Look-ups in named tables: a row name and a column name give one cell, copied from the table.

Table kif
         maposav  difet  beka  dod  dunam  livedim  kir  laravog  beg  bapag
falo          59     51    58   55     56       69   68       56   55     59
makag         55     54    51   60     26       80   82       58   52     73
bufa          60     52    56   55     56       60   58       57   55     57
pip           52     54    53   57     39       69   71       54   53     63
roz           53     53    56   56     48       74   75       53   53     61
val           57     54    51   58     35       66   66       60   53     66
pinog         55     55    48   62     15       75   79       60   52     76
zatibad       61     52    53   59     37       71   70       62   54     68
nunurop       62     51    54   59     36       78   77       62   54     71

bapag of makag is 73
laravog of roz is 53
dod of roz is 56
dod of pinog is 62
beg of bufa is 55
kir of zatibad is 70
difet of nunurop is 51
beka of nunurop is 54
difet of zatibad is 52
bapag of falo is 59
maposav of falo is 59
kir of falo is 68
bapag of pinog is 76
dunam of nunurop is 36
Which row has the largest kir? makag

tar.csv
,melun,bunitol,sozifu,bul,tatet,moseg,numo,mimomim,fir
fod,70,215,147,145,181,54,69,66,203
zito,51,216,114,120,165,68,72,96,187
far,174,122,154,141,132,111,187,125,104
lok,143,143,156,113,124,151,103,175,118
soliga,171,122,168,165,149,114,165,136,105
zelip,148,102,142,142,93,142,157,193,137
nevavag,179,144,152,97,126,104,149,178,106
berak,179,145,152,102,129,100,155,176,104
fugivin,173,122,149,139,123,110,210,102,99

mimomim of berak is 176
tatet of fod is 181
numo of far is 187
melun of soliga is 171
bul of zito is 120
bul of soliga is 165
melun of far is 174
bul of berak is 102
fir of fod is 203
melun of fod is 70
bunitol of berak is 145
bunitol of lok is 143
numo of fod is 69
Row with the largest fir: fod

tidid:
|  | segok | vunulop | petin | megilim |
|---|---|---|---|---|
| mez | 136 | 72 | 177 | 65 |
| dogov | 194 | 28 | 176 | 123 |
| lusuk | 147 | 56 | 146 | 57 |
| lega | 171 | 42 | 157 | 92 |
| lelogek | 105 | 111 | 130 | 118 |
| selu | 104 | 111 | 131 | 118 |
| kubar | 155 | 56 | 164 | 76 |
| bugogi | 56 | 143 | 58 | 84 |
| pirivok | 173 | 45 | 159 | 118 |

What is the petin of dogov in tidid? 176
What is the vunulop of lega in tidid? 42
What is the vunulop of dogov in tidid? 28
What is the petin of lega in tidid? 157
What is the vunulop of bugogi in tidid? 143
What is the megilim of mez in tidid? 65
What is the segok of selu in tidid? 104
What is the megilim of bugogi in tidid? 84
What is the segok of dogov in tidid? 194
What is the segok of lusuk in tidid? 147

Table lum
           zoz  noluzeg  pidib    ded   taso    giv
gokav    39068    25163  59346  48264  75601  15111
salodal  46376    20001  50956  35879  19470  64781
fug      62227    27879  59252  18754  27916  65137
sep      57428    11886  14593  30925  60249  32862
gaped    56196    29524   3457  20198  54946  33808
tutes    19776    21933  22007  35990  37757  30941
futig    68163    46533  65029  64013  59185  47339
pim      40114    40737  42142  41802  14678  64484
dez      60914    14615  28538  29176  28128  63408
tasako   36844    63332  70328  61052  37175  47620

What is the pidib of salodal in lum? 50956
What is the zoz of fug in lum? 62227
What is the zoz of gokav in lum? 39068
What is the ded of pim in lum? 41802
What is the noluzeg of futig in lum? 46533
What is the giv of futig in lum? 47339

baf =
columns: neku, fedo, lediz
pomuk: [989, -634, -623]
faki: [633, -188, -157]
bavod: [672, -179, -190]
mefab: [381, 82, 131]
tabikin: [33, 514, 551]
sumotu: [-4, 528, 568]
zileru: [540, -105, -193]
mogidur: [589, -94, -120]
busati: [468, 5, -15]

fedo of sumotu: 528
lediz of busati: -15
lediz of sumotu: 568
lediz of pomuk: -623
neku of mogidur: 589
neku of zileru: 540
fedo of zileru: -105
fedo of mogidur: -94
neku of busati: 468
neku of tabikin: 33
fedo of tabikin: 514
fedo of mefab: 82
neku of mefab: 381
lediz of mefab: 131
fedo of bavod: -179
lediz of mogidur: -120
lediz of zileru: -193
fedo of busati: 5
neku of sumotu: -4
lediz of bavod: -190

Table kis
,gatobaf,sis
limen,8.8,1.9
famo,3.8,7.7
tik,5.9,5.6
zevu,4.3,7.1
gek,4.1,7.5
sek,6.0,5.5
bogokin,7.1,4.2
lir,6.9,4.7
nasifel,8.9,1.1
non,2.7,8.4
naf,4.5,6.9
fir,1.3,9.1
gom,4.2,7.2
fik,8.0,3.1

gatobaf of gek: 4.1
sis of zevu: 7.1
sis of gek: 7.5
sis of limen: 1.9
gatobaf of fik: 8.0
sis of sek: 5.5
gatobaf of lir: 6.9
sis of famo: 7.7
gatobaf of tik: 5.9
sis of bogokin: 4.2
sis of non: 8.4
sis of gom: 7.2
gatobaf of zevu: 4.3
gatobaf of naf: 4.5
gatobaf of nasifel: 8.9
gatobaf of sek: 6.0
sis of tik: 5.6
gatobaf of fir: 1.3
gatobaf of gom: 4.2
Row with the largest sis: fir

fon
cols = mezam, bipaf, lan, gusom, pavera, vami
kifif: [-53040, -13363, -12617, -48362, 10004, -61208]
pizavi: [-62833, 27460, 29899, -77949, -48563, -20868]
zifu: [-1935, -7956, -7873, 10910, -30601, -16106]
lal: [48829, -9949, -10156, 31852, -86087, 53141]

What is the mezam of kifif in fon?
-53040
What is the lan of pizavi in fon?
29899
What is the gusom of pizavi in fon?
-77949
What is the bipaf of kifif in fon?
-13363
What is the bipaf of lal in fon?
-9949
What is the gusom of lal in fon?
31852
What is the bipaf of zifu in fon?
-7956
What is the mezam of lal in fon?
48829
What is the pavera of lal in fon?
-86087
What is the vami of kifif in fon?
-61208

patoso:
	vokero	kotimo	dulo	siredoz	ruvova	som	kidak	tadedus	fiz	kepas
sugozag	194	217	43	91	101	93	250	127	111	220
biranok	12	167	166	15	27	45	71	28	255	156
sig	29	75	122	178	61	218	54	111	169	39
fipunu	113	197	43	197	60	173	115	191	132	11

sig, fiz: 169
sugozag, kotimo: 217
fipunu, vokero: 113
sugozag, kidak: 250
sugozag, tadedus: 127
biranok, siredoz: 15
sugozag, som: 93
biranok, dulo: 166
biranok, som: 45
fipunu, kotimo: 197
sugozag, dulo: 43
biranok, vokero: 12

nadog.csv
,rodunut,komeg,navo,poz,liva,padase,suzimol,kogono,sev,pav
zoribut,140,141,129,127,135,128,134,140,130,136
fod,136,157,218,124,198,151,126,134,184,133
zano,140,118,51,154,72,121,152,143,84,144
zik,143,120,91,137,97,138,135,128,121,119
bidiru,132,150,218,124,198,161,123,132,189,137
bul,147,117,39,146,57,112,147,138,81,128
zuf,143,113,38,142,61,117,143,143,81,138

zoribut, komeg -> 141
fod, suzimol -> 126
bidiru, poz -> 124
zoribut, sev -> 130
bidiru, sev -> 189
fod, kogono -> 134
zuf, navo -> 38
zano, suzimol -> 152
fod, sev -> 184
zuf, rodunut -> 143
zano, rodunut -> 140
zuf, pav -> 138
fod, padase -> 151
zoribut, kogono -> 140
bul, suzimol -> 147
zuf, poz -> 142
zuf, liva -> 61

gepanup:
,ved,giko,tobiki,kirup,buv,sarekub,fesar,lifig,siz
nuv,0.803,0.971,0.814,0.642,0.677,0.724,0.710,0.762,0.314
rozim,0.852,0.755,0.873,0.838,0.849,0.607,0.644,0.848,0.426
fotasot,0.213,0.382,0.163,0.369,0.229,0.588,0.579,0.299,0.730
mesebar,0.757,0.255,0.761,0.403,0.604,0.491,0.501,0.393,0.467
pibu,0.638,0.611,0.590,0.713,0.651,0.434,0.376,0.723,0.491

What is the sarekub of fotasot in gepanup? 0.588
What is the ved of fotasot in gepanup? 0.213
What is the tobiki of nuv in gepanup? 0.814
What is the giko of mesebar in gepanup? 0.255
What is the ved of nuv in gepanup? 0.803
What is the lifig of rozim in gepanup? 0.848
What is the giko of pibu in gepanup? 0.611
What is the buv of rozim in gepanup? 0.849
What is the fesar of nuv in gepanup? 0.710
What is the kirup of rozim in gepanup? 0.838
What is the fesar of pibu in gepanup? 0.376
What is the lifig of nuv in gepanup? 0.762
What is the ved of pibu in gepanup? 0.638
What is the buv of nuv in gepanup? 0.677
What is the giko of nuv in gepanup? 0.971
What is the lifig of fotasot in gepanup? 0.299

